Below are the code and all the weights of a small trained network. Each question names an input and a target symbol and asks about switching units off, where a switched-off unit gives its printed mean instead of its output.

import numpy as np


def w(rows, s, z=0):
    codes = np.array(rows[::2]) - 128.0
    scale = np.full(codes.shape[1], s)
    scale[-1] = z or s
    return codes * scale


def norm(h):
    return h / np.sqrt((h * h).mean(-1, keepdims=True) + 1e-5)


def f(y):
    return y / 2 * (1 + np.tanh(0.7978845608 * (y + 0.044715 * y**3)))


def softmax(a):
    e = np.exp(a - a.max(-1, keepdims=True))
    return e / e.sum(-1, keepdims=True)


def log_softmax(a):
    a = a - a.max(-1, keepdims=True)
    return a - np.log(np.exp(a).sum(-1, keepdims=True))


def net(x, mask):
    ids = ['ΘΞΩαβεζηπτ'.index(c) for c in x.split()]
    T = len(ids)
    res = E[ids] + P[:T]
    r = norm(res)
    for j in range(3):
        rows = slice(2 * j, 2 * j + 2)
        q, k, v = (r @ M[0][rows].T for M in (Q, K, V))
        z = softmax(np.where(np.tri(T) > 0, q @ k.T / 2**0.5, -1e9)) @ v
        o = O[0][rows]
        res = res + np.where(mask[j], z, o[:, -1]) @ o[:, :-1]
    y = f(norm(res) @ A[0][:, :-1].T + A[0][:, -1])
    res = res + np.where(mask[3:11], y, B[0][:, -1]) @ B[0][:, :-1]
    return log_softmax(norm(res)[-1] @ U[:, :-1].T + U[:, -1])


Q, K, V, O, A, B = {}, {}, {}, {}, {}, {}
E = w([
[174,202,107,122,159],'Θ',
[31,110,105,129,59],'Ξ',
[121,96,71,166,141],'Ω',
[83,55,57,105,232],'α',
[102,235,142,219,195],'β',
[110,91,175,123,104],'ε',
[94,91,146,118,156],'ζ',
[226,97,93,101,206],'η',
[171,154,121,163,76],'π',
[108,154,4,176,89],'τ',
],0.014)
P = w([
[166,124,196,72,158],'0',
[170,2,156,149,114],'1',
[129,135,181,68,146],'2',
[92,46,110,131,118],'3',
[132,156,176,83,140],'4',
[154,86,73,164,163],'5',
],0.014)
Q[0] = w([
[114,74,193,168,250],'H0',
[200,26,153,118,16],'H0',
[182,49,107,206,92],'H1',
[152,171,135,111,152],'H1',
[238,113,64,135,164],'H2',
[85,251,161,123,189],'H2',
],0.013)
K[0] = w([
[121,40,208,112,242],'H0',
[157,30,149,60,27],'H0',
[137,131,91,7,57],'H1',
[124,148,151,145,153],'H1',
[228,102,42,96,134],'H2',
[91,228,150,224,181],'H2',
],0.012)
V[0] = w([
[170,145,111,36,50],'H0',
[150,131,153,122,78],'H0',
[164,8,77,56,52],'H1',
[96,115,135,196,141],'H1',
[87,92,131,120,63],'H2',
[68,218,171,114,162],'H2',
],0.011)
O[0] = w([
[97,181,133,94,139,21],'H0',
[127,113,76,98,103,48],'H0',
[221,79,194,145,133,227],'H1',
[31,144,170,135,136,94],'H1',
[188,143,2,65,155,75],'H2',
[134,64,135,34,131,1],'H2',
],0.0079,0.0029)
A[0] = w([
[117,58,17,79,44,71],'N0',
[168,13,4,214,111,207],'N1',
[183,179,93,99,49,184],'N2',
[5,129,52,83,150,181],'N3',
[185,48,172,151,35,252],'N4',
[95,210,103,194,208,147],'N5',
[62,132,111,75,155,84],'N6',
[155,221,46,155,118,118],'N7',
],0.011,0.003)
B[0] = w([
[148,46,77,185,130,148],'N0',
[10,173,193,217,154,248],'N1',
[163,103,193,155,71,143],'N2',
[79,122,177,124,89,162],'N3',
[76,189,22,168,109,201],'N4',
[96,79,118,55,106,160],'N5',
[101,149,113,154,116,142],'N6',
[129,49,178,102,147,146],'N7',
],0.014,0.013)
U = w([
[176,185,212,79,139,103],'Θ',
[169,52,76,137,62,59],'Ξ',
[91,142,95,236,125,157],'Ω',
[144,57,158,154,225,96],'α',
[42,114,158,124,102,254],'β',
[146,165,44,110,80,59],'ε',
[120,140,85,67,194,73],'ζ',
[247,165,120,179,170,29],'η',
[202,181,162,163,31,38],'π',
[172,61,193,119,84,133],'τ',
],0.014,0.0035)

Each question gives the input, a string of symbols that net reads in full, and the target symbol t.
The units are the heads (2 rows each of Q, K, V and O) and the neurons (one row each of A and B). Each row of codes is followed by its name. A weight is (code - 128) times the scale printed after its matrix; where a second scale follows, it is the last column's (O, A, B and U).
mask holds one flag per unit, heads first, then neurons. A switched-off unit (its flag False) gives its mean, the last column of its rows in O or B, instead of its output. The means were averaged over made-up inputs and are rounded, as every weight is.
A unit's drop is (log p(t) with every unit on - log p(t) with that unit switched off) / (log p(t) with every unit on - log p(t) with every unit switched off).
The circuit of an input: a set's keep is (log p(t) with only the set's units on - log p(t) with every unit switched off) / (log p(t) with every unit on - log p(t) with every unit switched off). Starting from all 11 units, units are removed one at a time, each time the one whose removal leaves the highest keep (on an exact tie, the one counted first), for as long as the keep stays at least 0.8.
circuit, biggest first: the units of the circuit, biggest drop first
most important unit: the unit with the biggest drop
k most important neurons: the k neurons with the biggest drops, biggest first
heads that matter: for each layer, one digit per head in row order, 1 if its drop is at least 0.15 and else 0, layers parted by /
drop of u: that unit's drop, to one decimal
input α ε ε α π, target π: heads that matter : 110
input β τ τ β η, target β: most important unit : H1
input ε π ζ, target ζ: heads that matter : 011
input ζ α Θ, target Θ: heads that matter : 000
input Θ η ε α Ω Θ, target β: heads that matter : 000
input τ η ε Ω π τ, target β: 2 most important neurons : N5, N7
input α π τ ζ ε, target ε: heads that matter : 001
input ε τ α, target α: 2 most important neurons : N4, N1
input α ζ Θ τ β Θ, target β: circuit, biggest first : N5, N4
input α Θ π α ζ, target ζ: heads that matter : 001
input ε τ Ξ, target Ξ: heads that matter : 001
input β α α Ω Θ Ω, target β: 2 most important neurons : N5, N1
input Θ π Ξ, target Ξ: drop of N1 : 0.4
input π α η, target η: drop of N1 : 0.6
input α Θ τ, target τ: drop of H0 : 0.7
input β Ω τ, target β: most important unit : H1
